x =
[[67 42 10 50 58 59 26 50 50 78 61 23 18]
 [40 63 36 54 58 64 46 75 35 45 25 25 55]]
Rows and columns are numbered from 0.
The entry in the bottom-right corner: 55
The entry just right of 10 is 50
Which number is the top entry of the column that holds the smallest entry?
Answer: 10
The entry in row 0 and column 0 -> 67
Which number is the entry just left of 55?
Answer: 25
Which number is the entry in row 0 and column 1?
Answer: 42
The entry just left of 59 is 58
Which number is the entry directly above 55?
Answer: 18
Which number is the entry just left of 78?
Answer: 50

B = [34 14  1  2  7]
The entry just right of the smallest entry is 2
Find the entry at the centre.
1

Read these off the row that follows.
1) The entry just right of 0?
2) The entry just right of 4?
3) The entry just right of the largest entry?
4) The entry just right of -6?
[ -3   7  -4   4   5  -6   0 -17 -35]
1) -17
2) 5
3) -4
4) 0

X =
[[ -9   1  -7  -1  -2   8  29  13  -4 -19]
 [-18  -8  -2  18   3   1  25   7   2  -9]
 [-11   0  -6   3   0   7  29  13  -2 -17]
 [-17  -7  -3  16   3   2  26   9   1 -11]
 [-18  -9  -1  21   5  -1  22   5   3  -7]
 [-16  -4  -4  12   1   3  28  10   0 -13]
 [-13  -3  -6   8   0   5  28  11  -1 -15]
 [-19  -9   0  23   5  -3  19   4   3  -4]]
Indices start at 0.
The entry just right of 22: 5
The entry in the top-right corner -> -19
The bottom-right entry -> -4
Read off the entry in the bottom-left corner.
Answer: -19
Read off the entry at row 2, column 2.
Answer: -6
Read off the entry in row 2 and column 0.
Answer: -11
Read off the entry at row 1, column 0.
Answer: -18
Read off the entry in row 0 and column 1.
Answer: 1
The entry at row 0, column 0: -9
Read off the entry in row 0 and column 2.
Answer: -7
Read off the entry directly above -16.
Answer: -18
The entry at row 1, column 2 is -2
Read off the entry just left of 21.
Answer: -1
The entry at row 1, column 1 -> -8
Read off the entry directly below 21.
Answer: 12

array([[311, 303, 306, 318, 301, 294, 296, 348, 339, 294, 435, 227, 330,
        757, 313],
       [331, 314, 319, 323, 323, 391, 307, 330, 310, 313, 314, 342, 303,
         41, 320],
       [302, 321, 298, 218, 307, 288, 305, 312, 302, 312, 319, 266, 326,
        221, 308],
       [314, 314, 335, 230, 312, 334, 219, 326, 279, 300, 328, 335, 290,
        626, 311],
       [319, 317, 326, 353, 266, 283, 383, 320, 297, 310, 346, 348, 310,
        260, 284],
       [311, 309, 313, 335, 305, 371, 308, 295, 297, 312, 330, 367, 321,
        274, 317]])
The maximum -> 757
The entry just right of 383 -> 320
The entry just left of the largest entry? 330
The entry just left of the smallest entry? 303
The entry just right of 391 is 307
The entry just left of 284? 260
The entry just left of 339? 348

Questions about the row below.
1) Report the entry just right of 18.
2) Report the entry just left of the centre entry.
[ 26  16 -20  24  40  15  40  37  21  10  18  38 -26 -11   0]
1) 38
2) 40

Questions about the matrix below. Counting starts at 0.
1) What is the bottom-right entry?
2) What is the entry directly below the largest entry?
3) What is the entry directly above 18?
4) What is the entry in row 0 and column 2?
5) What is the entry in the bottom-left corner?
6) What is the entry at row 1, column 0?
7) What is the entry just right of the largest entry?
8) What is the entry directly above -2?
[[  2 -12 -21  -7   7  -5]
 [  6  11  11   7 -12  29]
 [  5  18  15  12 -14  26]
 [  0 -17 -25  -3   2  -9]
 [ 13   9  23   3  17 -15]
 [ -2  33   9  11   8  21]
 [  4   7   1  20  -4  -5]
 [  8  -3  13  11   5 -10]
 [ 11  -3   7  13   1 -13]
 [ -4 -27  11 -28   8 -24]]
1) -24
2) 7
3) 11
4) -21
5) -4
6) 6
7) 9
8) 13
